67.0	-30.8	-68.8	-1.1	20.8
63.4	66.8	-34.6	-62.1	-45.4
:
67.0	66.8

42.1	43.6	9.3	-69.1	-30.4
-65.5	-6.0	8.9	41.0	34.7
:
42.1	-6.0

27.7	-68.1	-7.6
39.6	43.4	40.8
35.7	-40.0	27.5
23.9	-10.0	-33.3
30.6	1.6	6.4
:
27.7	43.4	27.5

-68.6	-55.8	-53.2	21.9	30.6
29.2	-9.1	-27.1	69.6	44.7
:
-68.6	-9.1

-62.6	-9.3	-3.9	30.8
-14.7	-43.5	-27.3	15.5
7.0	-62.8	-55.8	32.9
29.9	10.9	51.9	-6.8
26.5	55.5	24.9	-19.3
:
-62.6	-43.5	-55.8	-6.8

24.9	68.1	26.5	-36.8	24.0
18.6	23.0	-53.5	43.6	-38.5
:
24.9	23.0
---
-3.9	26.7	-0.9	16.4	35.1
42.8	30.8	29.4	63.7	-12.4
:
-3.9	26.7
42.8	30.8

53.3	-72.4
19.1	-13.8
65.3	-3.2
-34.1	62.3
43.1	-31.0
:
53.3	-72.4
19.1	-13.8

42.8	67.0	-72.9	-55.7	-55.6
8.0	1.0	-1.3	8.2	1.0
43.1	-6.8	9.5	-38.6	-53.0
:
42.8	67.0
8.0	1.0

21.3	-59.0	-12.2
1.8	-1.7	4.8
24.8	-42.0	-4.5
-14.2	27.9	-8.5
22.2	-43.1	0.2
:
21.3	-59.0
1.8	-1.7

51.7	-43.6
37.5	-82.6
44.8	-61.2
:
51.7	-43.6
37.5	-82.6

-2.2	-39.5	18.9	-76.8	-39.5
-2.2	-39.5	-15.0	-76.8	-35.3
-2.2	-39.5	18.9	-63.0	25.1
-2.2	-59.7	18.9	-76.8	-35.3
:
-2.2	-39.5
-2.2	-39.5

-37.7	27.0	-18.2
64.7	-16.7	-42.2
:
-37.7	27.0
64.7	-16.7
---
8.9	-45.5
10.3	-81.9
7.4	-35.1
7.7	-37.3
4.8	-19.0
:
8.9	-45.5
10.3	-81.9
7.4	-35.1

-29.4	-1.4
-6.0	34.3
-36.4	-48.5
82.0	14.8
-55.0	64.5
:
-29.4	-1.4
-6.0	34.3
-36.4	-48.5

-18.2	18.2	-5.9	18.3	-60.1
49.7	22.7	14.4	-14.9	-43.1
-25.5	-82.7	-28.5	79.2	-47.8
-7.9	72.5	-20.2	13.1	50.7
:
-18.2	18.2
49.7	22.7
-25.5	-82.7

20.7	55.8
-39.3	6.7
43.2	-46.2
-59.1	-30.4
22.0	-13.3
:
20.7	55.8
-39.3	6.7
43.2	-46.2

-59.5	-20.2	-61.8
6.4	-56.1	-63.6
32.1	-41.4	51.0
22.7	61.7	-19.2
34.9	28.1	-3.1
:
-59.5	-20.2
6.4	-56.1
32.1	-41.4

-3.2	-43.6	-44.4	-1.5	6.5
9.0	-7.0	-17.5	-39.6	18.1
-5.5	-34.7	-42.3	16.6	23.7
-43.5	-60.3	-9.6	-17.0	-20.7
2.7	-25.4	-41.0	-1.1	23.4
:
-3.2	-43.6
9.0	-7.0
-5.5	-34.7

-8.3	28.4	-32.5	37.2	-51.3
46.1	-63.9	62.5	-50.0	17.0
29.1	-42.1	30.6	-42.7	49.9
59.0	-55.9	16.7	30.8	-9.9
:
-8.3	28.4
46.1	-63.9
29.1	-42.1

69.6	-32.1	-5.1	-4.9
37.4	8.7	17.2	46.6
-25.9	31.0	43.3	3.6
-31.7	-0.6	-41.1	-11.0
-8.9	-47.3	18.2	33.0
:
69.6	-32.1
37.4	8.7
-25.9	31.0

2.6	-60.3	55.2	20.7	4.8
-5.1	-53.9	-24.2	-13.6	-18.0
-19.2	-1.7	-50.2	-13.1	6.1
-17.5	-50.4	75.1	-4.9	-14.7
:
2.6	-60.3
-5.1	-53.9
-19.2	-1.7
---
-82.3	35.5	-57.2
34.5	-22.9	70.6
-27.1	-22.7	-35.9
32.6	-33.6	57.4
10.2	8.3	-1.6
-28.8	14.7	-31.4
3.8	43.6	-42.0
-28.1	12.1	11.0
:
-28.1	3.8	-28.8	10.2	32.6	-27.1	34.5	-82.3
12.1	43.6	14.7	8.3	-33.6	-22.7	-22.9	35.5
11.0	-42.0	-31.4	-1.6	57.4	-35.9	70.6	-57.2

5.2	29.0	-8.0	12.8	-9.0	16.2
-6.8	-19.1	-30.9	8.8	-13.9	17.8
1.8	35.6	-66.7	43.7	-29.3	48.9
-27.6	37.7	-44.2	12.1	-22.9	-13.1
63.7	-7.1	-7.7	-11.5	14.0	-20.1
-18.2	27.1	-38.7	21.6	-13.6	36.7
46.4	7.0	-16.1	5.4	3.8	19.1
0.4	70.8	-44.3	55.6	-32.2	75.0
-15.5	-13.0	38.4	3.7	19.2	5.0
7.5	-3.3	1.1	-1.6	10.1	25.5
:
7.5	-15.5	0.4	46.4	-18.2	63.7	-27.6	1.8	-6.8	5.2
-3.3	-13.0	70.8	7.0	27.1	-7.1	37.7	35.6	-19.1	29.0
1.1	38.4	-44.3	-16.1	-38.7	-7.7	-44.2	-66.7	-30.9	-8.0
-1.6	3.7	55.6	5.4	21.6	-11.5	12.1	43.7	8.8	12.8
10.1	19.2	-32.2	3.8	-13.6	14.0	-22.9	-29.3	-13.9	-9.0
25.5	5.0	75.0	19.1	36.7	-20.1	-13.1	48.9	17.8	16.2

-6.5	11.5	-62.8
10.4	-68.5	1.1
19.4	-45.5	1.7
:
19.4	10.4	-6.5
-45.5	-68.5	11.5
1.7	1.1	-62.8

58.1	-27.7	-22.1	12.8	3.3	-65.8	1.9
-50.3	15.0	12.7	15.3	33.6	21.3	1.1
-39.4	-26.9	-16.5	-28.9	-3.2	15.5	-46.3
-33.5	-10.2	-9.3	-68.2	49.2	15.3	3.5
:
-33.5	-39.4	-50.3	58.1
-10.2	-26.9	15.0	-27.7
-9.3	-16.5	12.7	-22.1
-68.2	-28.9	15.3	12.8
49.2	-3.2	33.6	3.3
15.3	15.5	21.3	-65.8
3.5	-46.3	1.1	1.9

15.5	-39.2	57.3	52.5
-65.4	1.7	-0.1	-41.7
-53.0	-4.0	-47.4	-61.3
12.2	-31.8	44.2	67.0
:
12.2	-53.0	-65.4	15.5
-31.8	-4.0	1.7	-39.2
44.2	-47.4	-0.1	57.3
67.0	-61.3	-41.7	52.5

57.2	-15.5	0.9	27.8	-26.5	70.0	-30.4	-54.8	-10.9	5.0	41.7	-22.7	21.4	3.2
49.5	-15.6	0.5	23.3	-24.2	58.3	-24.4	-48.2	-8.8	4.8	36.4	-21.3	20.5	2.1
51.5	-15.4	0.4	24.7	-24.9	62.2	-26.3	-50.2	-9.5	4.9	37.9	-21.9	21.0	2.4
:
51.5	49.5	57.2
-15.4	-15.6	-15.5
0.4	0.5	0.9
24.7	23.3	27.8
-24.9	-24.2	-26.5
62.2	58.3	70.0
-26.3	-24.4	-30.4
-50.2	-48.2	-54.8
-9.5	-8.8	-10.9
4.9	4.8	5.0
37.9	36.4	41.7
-21.9	-21.3	-22.7
21.0	20.5	21.4
2.4	2.1	3.2

25.7	45.2	-40.8	7.5	-52.0	32.0	-71.4
23.6	33.7	-74.2	45.3	-41.9	-8.2	38.0
13.7	-14.1	-28.7	-2.8	-19.2	-7.1	-19.4
36.9	12.0	-20.1	-15.4	20.6	-2.1	-0.8
51.5	9.4	-14.4	-12.2	8.8	-27.0	-25.6
-9.7	-20.8	17.6	-56.2	8.4	-5.3	-3.8
-27.5	-15.3	81.7	0.2	64.5	-32.7	62.5
-46.8	-34.5	-8.0	53.8	-34.5	-15.1	-36.6
:
-46.8	-27.5	-9.7	51.5	36.9	13.7	23.6	25.7
-34.5	-15.3	-20.8	9.4	12.0	-14.1	33.7	45.2
-8.0	81.7	17.6	-14.4	-20.1	-28.7	-74.2	-40.8
53.8	0.2	-56.2	-12.2	-15.4	-2.8	45.3	7.5
-34.5	64.5	8.4	8.8	20.6	-19.2	-41.9	-52.0
-15.1	-32.7	-5.3	-27.0	-2.1	-7.1	-8.2	32.0
-36.6	62.5	-3.8	-25.6	-0.8	-19.4	38.0	-71.4
